Here is a tiny trained network, its code and every weight. The questions are about switching its units off for an input and a class, where a switched-off unit gives its printed mean instead of its output.

import numpy as np


def w(rows, s, z=0):
    codes = np.array(rows[::2]) - 128.0
    scale = np.full(codes.shape[1], s)
    scale[-1] = z or s
    return codes * scale


def f(y):
    return y / 2 * (1 + np.tanh(0.7978845608 * (y + 0.044715 * y**3)))


def log_softmax(a):
    a = a - a.max(-1, keepdims=True)
    return a - np.log(np.exp(a).sum(-1, keepdims=True))


def net(x, mask):
    res = np.array(x, float).reshape(1, 4) / 4 @ E
    y = f(res @ A[0][:, :-1].T + A[0][:, -1])
    res = res + np.where(mask, y, B[0][:, -1]) @ B[0][:, :-1]
    return log_softmax(res[-1] @ U[:, :-1].T + U[:, -1])


A, B = {}, {}
E = w([
[208,66,5,126,175,88],'x0',
[212,118,144,122,231,190],'x1',
[208,122,142,88,15,188],'x2',
[143,254,171,18,153,120],'x3',
],0.0083)
A[0] = w([
[112,163,200,94,84,175,88],'N0',
[116,153,178,11,65,188,196],'N1',
[174,196,194,107,93,183,219],'N2',
[100,138,102,114,17,84,74],'N3',
[126,192,163,81,187,131,222],'N4',
[206,136,83,30,253,129,200],'N5',
[126,193,93,145,139,98,126],'N6',
[100,202,211,115,91,175,201],'N7',
[99,138,139,192,104,72,128],'N8',
[239,89,73,154,164,79,216],'N9',
[23,102,157,170,188,59,189],'N10',
[95,144,107,148,139,132,79],'N11',
[111,166,122,149,128,56,95],'N12',
[85,123,192,167,159,168,132],'N13',
[188,54,58,108,122,129,252],'N14',
[104,41,111,202,119,117,171],'N15',
[131,92,7,54,48,95,223],'N16',
[4,155,132,137,72,2,114],'N17',
],0.0086,0.0047)
B[0] = w([
[106,142,142,91,145,105,184],'N0',
[134,109,170,38,50,141,225],'N1',
[165,58,171,15,105,177,215],'N2',
[186,88,222,153,75,116,179],'N3',
[140,64,131,127,98,190,217],'N4',
[252,49,121,215,104,185,254],'N5',
[142,95,103,121,138,131,145],'N6',
[138,125,92,41,111,138,230],'N7',
[120,132,74,151,100,101,161],'N8',
[92,72,72,194,147,145,234],'N9',
[92,145,30,135,214,136,222],'N10',
[113,166,100,125,135,120,127],'N11',
[154,108,52,106,122,120,144],'N12',
[60,100,143,55,196,117,165],'N13',
[170,74,122,223,190,142,228],'N14',
[63,92,88,206,161,110,211],'N15',
[245,74,141,190,110,212,215],'N16',
[161,145,1,148,84,126,226],'N17',
],0.0078,0.0097)
U = w([
[155,167,189,150,155,68,44],'0',
[195,95,230,7,90,191,195],'1',
[217,67,92,255,130,185,206],'2',
[92,136,61,92,157,97,77],'3',
[161,122,102,124,11,51,60],'4',
[23,92,141,185,175,52,146],'5',
[174,222,192,166,128,92,24],'6',
[199,140,185,141,160,46,3],'7',
],0.0083,0.0048)

Each question gives the input, the list of numbers given to net, and the class t.
The units are the neurons (one row each of A and B). Each row of codes is followed by its name. A weight is (code - 128) times the scale printed after its matrix; where a second scale follows, it is the last column's (A, B and U).
mask holds one flag per neuron, in row order. A switched-off neuron (its flag False) gives its mean, the last column of its row in B, instead of its output. The means were averaged over made-up inputs and are rounded, as every weight is.
A unit's drop is (log p(t) with every unit on - log p(t) with that unit switched off) / (log p(t) with every unit on - log p(t) with every unit switched off).
The circuit of an input: a set's keep is (log p(t) with only the set's units on - log p(t) with every unit switched off) / (log p(t) with every unit on - log p(t) with every unit switched off). Starting from the 12 units with the biggest drops (on a tie, the unit counted first), units are removed one at a time, each time the one whose removal leaves the highest keep (on an exact tie, the one counted first), for as long as the keep stays at least 0.8.
units of the circuit, in order: the units of the circuit, biggest drop first
unit that matters most: the unit with the biggest drop
k most important neurons: the k neurons with the biggest drops, biggest first
drop when u is switched off: that unit's drop, to one decimal
input [-3,-6,-4,-2], class 3: units of the circuit, in order => [N5; N10; N14]
input [0,1,-6,-2], class 5: 2 most important neurons => [N16; N5]
input [-1,-8,-7,4], class 3: units of the circuit, in order => [N10; N5; N17]
input [-1,8,-3,4], class 1: unit that matters most => N14
input [0,-1,-8,3], class 3: units of the circuit, in order => [N16; N14]
input [2,-4,-7,5], class 3: units of the circuit, in order => [N14; N10]
input [1,-2,-6,-8], class 5: 2 most important neurons => [N5; N15]
input [1,8,4,4], class 1: 2 most important neurons => [N2; N1]
input [0,-2,-4,1], class 3: drop when N5 is switched off => 0.3
input [-5,-1,-1,-1], class 3: drop when N16 is switched off => 0.2
input [-6,-6,-8,1], class 3: drop when N3 is switched off => 0.0
input [0,0,-2,-5], class 5: 2 most important neurons => [N5; N16]
